Below are the code and all the weights of a small trained network. Each question names an input and a class and asks about switching units off, where a switched-off unit gives its printed mean instead of its output.

import numpy as np


def w(rows, s, z=0):
    codes = np.array(rows[::2]) - 128.0
    scale = np.full(codes.shape[1], s)
    scale[-1] = z or s
    return codes * scale


def norm(h):
    return h / np.sqrt((h * h).mean(-1, keepdims=True) + 1e-5)


def f(y):
    return y / 2 * (1 + np.tanh(0.7978845608 * (y + 0.044715 * y**3)))


def log_softmax(a):
    a = a - a.max(-1, keepdims=True)
    return a - np.log(np.exp(a).sum(-1, keepdims=True))


def net(x, mask):
    res = np.array(x, float).reshape(1, 5) / 4 @ E
    u = 0
    for l in range(3):
        y = f(norm(res) @ A[l][:, :-1].T + A[l][:, -1])
        res = res + np.where(mask[u : u + 8], y, B[l][:, -1]) @ B[l][:, :-1]
        u += 8
    return log_softmax(norm(res)[-1] @ U[:, :-1].T + U[:, -1])


A, B = {}, {}
E = w([
[233,155,60,45,124,168,104,105,65,114,138],'x0',
[124,81,136,88,77,57,53,176,154,144,155],'x1',
[85,96,196,116,91,182,43,151,101,99,186],'x2',
[119,3,101,188,102,202,181,191,121,82,141],'x3',
[146,121,114,233,194,139,58,110,113,192,223],'x4',
],0.0064)
A[0] = w([
[141,189,127,209,125,103,206,62,126,99,121,108],'L0N0',
[122,169,82,160,173,146,145,158,83,152,135,75],'L0N1',
[65,114,141,137,154,76,41,117,169,135,119,83],'L0N2',
[109,102,190,124,131,255,80,140,139,178,181,31],'L0N3',
[166,75,30,149,155,176,95,128,48,167,122,1],'L0N4',
[101,133,209,143,121,91,57,106,79,133,161,95],'L0N5',
[105,146,141,209,161,80,128,165,183,202,129,49],'L0N6',
[178,113,122,173,136,165,61,132,114,91,149,104],'L0N7',
],0.0077,0.0032)
B[0] = w([
[132,100,36,134,160,110,94,180,114,151,100,225],'L0N0',
[104,175,73,87,159,121,171,142,137,94,104,168],'L0N1',
[110,140,39,126,172,123,138,113,127,87,52,218],'L0N2',
[90,229,172,127,137,186,110,187,137,150,141,252],'L0N3',
[143,81,34,77,162,135,121,113,229,15,192,240],'L0N4',
[1,155,142,148,110,127,47,140,78,127,105,235],'L0N5',
[203,167,173,203,176,93,135,160,223,126,115,235],'L0N6',
[90,104,126,195,135,125,110,105,102,95,192,223],'L0N7',
],0.008,0.0038)
A[1] = w([
[159,108,102,126,165,133,205,100,58,123,108,132],'L1N0',
[119,80,165,111,40,149,199,142,144,129,133,2],'L1N1',
[127,149,139,126,144,110,105,43,111,166,76,183],'L1N2',
[194,155,105,95,55,66,93,72,80,157,167,104],'L1N3',
[79,73,134,157,91,141,120,177,109,125,118,121],'L1N4',
[79,1,133,96,84,157,170,151,159,98,99,29],'L1N5',
[177,89,95,134,143,206,171,91,130,82,213,10],'L1N6',
[136,146,48,147,150,190,76,92,156,118,143,147],'L1N7',
],0.0091,0.0026)
B[1] = w([
[137,110,118,96,172,255,92,141,52,240,150,177],'L1N0',
[210,133,156,147,93,64,97,124,150,176,39,164],'L1N1',
[78,91,79,96,26,108,155,68,121,118,143,180],'L1N2',
[92,27,253,101,164,112,204,128,173,148,130,173],'L1N3',
[229,147,174,161,182,160,105,77,81,183,84,195],'L1N4',
[146,177,165,192,28,143,126,239,149,135,86,211],'L1N5',
[82,110,111,125,22,189,223,119,216,49,210,229],'L1N6',
[92,11,100,81,53,149,125,164,91,91,116,254],'L1N7',
],0.0072,0.0057)
A[2] = w([
[207,182,193,144,79,176,158,168,137,130,66,4],'L2N0',
[72,174,172,156,115,208,29,173,65,134,235,4],'L2N1',
[196,92,189,3,106,91,173,76,189,147,135,64],'L2N2',
[132,31,120,170,194,39,87,162,143,75,152,77],'L2N3',
[135,144,119,233,180,41,161,129,225,165,171,109],'L2N4',
[68,66,183,178,156,121,62,179,101,102,173,71],'L2N5',
[159,147,141,157,104,108,165,230,215,42,46,122],'L2N6',
[217,131,191,184,112,191,148,201,112,116,61,74],'L2N7',
],0.0062,0.0022)
B[2] = w([
[145,120,165,163,53,99,153,222,180,120,104,183],'L2N0',
[216,153,195,122,202,181,133,170,115,98,128,249],'L2N1',
[123,120,229,254,157,170,199,81,87,132,151,186],'L2N2',
[113,98,117,121,148,50,118,134,185,185,185,176],'L2N3',
[176,154,61,134,147,130,165,5,161,131,105,206],'L2N4',
[204,126,106,95,177,98,108,92,78,99,135,207],'L2N5',
[159,165,90,173,137,118,104,133,130,173,195,254],'L2N6',
[113,206,113,89,84,62,92,146,160,116,142,213],'L2N7',
],0.0091,0.0049)
U = w([
[160,37,160,81,181,55,90,144,126,121,200,3],'0',
[143,158,56,212,196,72,145,69,225,158,117,144],'1',
[155,186,206,155,215,190,54,155,80,75,142,136],'2',
[27,163,139,69,86,66,99,75,122,98,94,89],'3',
[150,63,76,121,95,221,183,151,191,47,238,167],'4',
[139,98,46,56,155,186,188,139,77,203,62,130],'5',
[105,77,248,124,139,139,229,70,101,172,114,152],'6',
[176,182,150,174,41,107,132,231,171,170,87,154],'7',
],0.014,0.0045)

Each question gives the input, the list of numbers given to net, and the class t.
The units are the neurons (one row each of A and B). Each row of codes is followed by its name. A weight is (code - 128) times the scale printed after its matrix; where a second scale follows, it is the last column's (A, B and U).
mask holds one flag per neuron, layer by layer. A switched-off neuron (its flag False) gives its mean, the last column of its row in B, instead of its output. The means were averaged over made-up inputs and are rounded, as every weight is.
A unit's drop is (log p(t) with every unit on - log p(t) with that unit switched off) / (log p(t) with every unit on - log p(t) with every unit switched off).
The circuit of an input: a set's keep is (log p(t) with only the set's units on - log p(t) with every unit switched off) / (log p(t) with every unit on - log p(t) with every unit switched off). Starting from the 12 units with the biggest drops (on a tie, the unit counted first), units are removed one at a time, each time the one whose removal leaves the highest keep (on an exact tie, the one counted first), for as long as the keep stays at least 0.8.
circuit, biggest first: the units of the circuit, biggest drop first
most important unit: the unit with the biggest drop
top k neurons: the k neurons with the biggest drops, biggest first
k most important neurons of layer l: the k neurons of layer l with the biggest drops, biggest first
drop when u is switched off: that unit's drop, to one decimal
input [1,2,-7,3,0], class 5: circuit, biggest first => [L1N0, L1N6]
input [-2,7,-2,-7,-4], class 3: 2 most important neurons of layer 1 => [L1N4, L1N2]
input [-7,0,5,-7,-1], class 3: 2 most important neurons of layer 0 => [L0N2, L0N5]
input [0,8,-2,7,1], class 7: most important unit => L1N5
input [2,5,-4,-8,3], class 6: top 2 neurons => [L1N3, L2N2]
input [4,-4,-4,-4,4], class 5: 3 most important neurons of layer 0 => [L0N0, L0N1, L0N7]
input [4,6,7,-6,-5], class 6: circuit, biggest first => [L1N3, L2N2]
input [-5,8,1,-4,2], class 1: circuit, biggest first => [L0N6, L2N4]
input [-2,-6,-4,5,-4], class 7: circuit, biggest first => [L1N5, L2N7]
input [1,0,2,-5,1], class 3: circuit, biggest first => [L1N2, L0N5]
input [-1,-4,-8,4,5], class 4: top 2 neurons => [L0N4, L1N7]
input [4,4,6,4,4], class 2: 2 most important neurons of layer 0 => [L0N3, L0N5]
input [-8,1,-2,7,1], class 1: 2 most important neurons of layer 1 => [L1N7, L1N0]
input [6,-8,-8,0,0], class 5: circuit, biggest first => [L1N0]
input [-1,5,-7,-8,-5], class 6: top 2 neurons => [L2N2, L1N3]
input [-2,-8,7,5,6], class 2: top 2 neurons => [L0N3, L2N1]
input [-4,8,-6,-7,-5], class 1: 2 most important neurons of layer 0 => [L0N2, L0N5]
input [-7,6,-2,-6,-8], class 1: top 2 neurons => [L1N7, L2N6]
input [-5,-5,3,-3,0], class 1: top 2 neurons => [L0N6, L1N0]
input [-5,8,7,4,-1], class 2: most important unit => L0N5
input [-1,-4,3,-7,-4], class 3: 2 most important neurons of layer 1 => [L1N4, L1N2]
input [1,5,-3,-6,-2], class 6: top 2 neurons => [L1N3, L2N2]
input [3,-4,-6,-5,1], class 5: drop when L0N0 is switched off => 0.1
input [3,-4,-8,3,5], class 4: top 2 neurons => [L0N4, L1N6]
input [2,-3,0,-2,8], class 4: drop when L0N4 is switched off => 0.4
